Below are the code and all the weights of a small trained network. Each question names an input and a class and asks about switching units off, where a switched-off unit gives its printed mean instead of its output.

import numpy as np


def w(rows, s, z=0):
    codes = np.array(rows[::2]) - 128.0
    scale = np.full(codes.shape[1], s)
    scale[-1] = z or s
    return codes * scale


def f(y):
    return y / 2 * (1 + np.tanh(0.7978845608 * (y + 0.044715 * y**3)))


def log_softmax(a):
    a = a - a.max(-1, keepdims=True)
    return a - np.log(np.exp(a).sum(-1, keepdims=True))


def net(x, mask):
    res = np.array(x, float).reshape(1, 8) / 4 @ E
    y = f(res @ A[0][:, :-1].T + A[0][:, -1])
    res = res + np.where(mask, y, B[0][:, -1]) @ B[0][:, :-1]
    return log_softmax(res[-1] @ U[:, :-1].T + U[:, -1])


A, B = {}, {}
E = w([
[131,153,138],'x0',
[233,60,171],'x1',
[173,44,50],'x2',
[120,254,146],'x3',
[61,160,177],'x4',
[82,199,168],'x5',
[123,186,38],'x6',
[190,159,154],'x7',
],0.0081)
A[0] = w([
[120,77,252,173],'N0',
[144,98,114,194],'N1',
[94,153,82,94],'N2',
[163,125,40,226],'N3',
[168,74,185,160],'N4',
[116,194,215,127],'N5',
[196,130,17,115],'N6',
[84,177,13,226],'N7',
[57,215,134,255],'N8',
],0.015,0.0028)
B[0] = w([
[66,110,153,209],'N0',
[116,55,109,157],'N1',
[92,131,93,160],'N2',
[208,92,94,189],'N3',
[58,88,100,189],'N4',
[205,204,184,219],'N5',
[186,91,109,201],'N6',
[161,144,17,216],'N7',
[111,254,109,249],'N8',
],0.011,0.014)
U = w([
[42,61,170,95],'0',
[225,73,97,99],'1',
[142,132,104,255],'2',
[105,180,51,72],'3',
[181,177,253,84],'4',
],0.013,0.0094)

Each question gives the input, the list of numbers given to net, and the class t.
The units are the neurons (one row each of A and B). Each row of codes is followed by its name. A weight is (code - 128) times the scale printed after its matrix; where a second scale follows, it is the last column's (A, B and U).
mask holds one flag per neuron, in row order. A switched-off neuron (its flag False) gives its mean, the last column of its row in B, instead of its output. The means were averaged over made-up inputs and are rounded, as every weight is.
A unit's drop is (log p(t) with every unit on - log p(t) with that unit switched off) / (log p(t) with every unit on - log p(t) with every unit switched off).
The circuit of an input: a set's keep is (log p(t) with only the set's units on - log p(t) with every unit switched off) / (log p(t) with every unit on - log p(t) with every unit switched off). Starting from all 9 units, units are removed one at a time, each time the one whose removal leaves the highest keep (on an exact tie, the one counted first), for as long as the keep stays at least 0.8.
units of the circuit, in order: the units of the circuit, biggest drop first
top k neurons: the k neurons with the biggest drops, biggest first
drop when u is switched off: that unit's drop, to one decimal
input [1,-8,6,-8,-3,7,2,2], class 1: units of the circuit, in order : [N8, N3]
input [-4,-3,-3,-7,4,3,0,-1], class 0: units of the circuit, in order : [N7, N5]
input [4,-3,-2,0,-1,-4,2,8], class 1: top 3 neurons : [N8, N0, N4]
input [-3,-5,-6,7,7,4,3,7], class 4: top neuron : [N5]
input [0,4,5,5,5,0,-8,6], class 0: units of the circuit, in order : [N4, N0]
input [-2,-3,1,-4,8,7,-2,-2], class 4: units of the circuit, in order : [N7, N5]
input [4,-1,-4,6,-7,-5,5,2], class 1: units of the circuit, in order : [N6, N3]
input [0,2,-8,-4,1,1,6,2], class 4: units of the circuit, in order : [N7, N4]
input [8,-6,-8,-8,-4,-5,2,8], class 1: drop when N4 is switched off : 0.3
input [5,3,3,-2,7,5,-1,4], class 4: drop when N5 is switched off : 0.1
input [-4,6,-8,-7,-1,6,8,-2], class 4: drop when N7 is switched off : 0.8
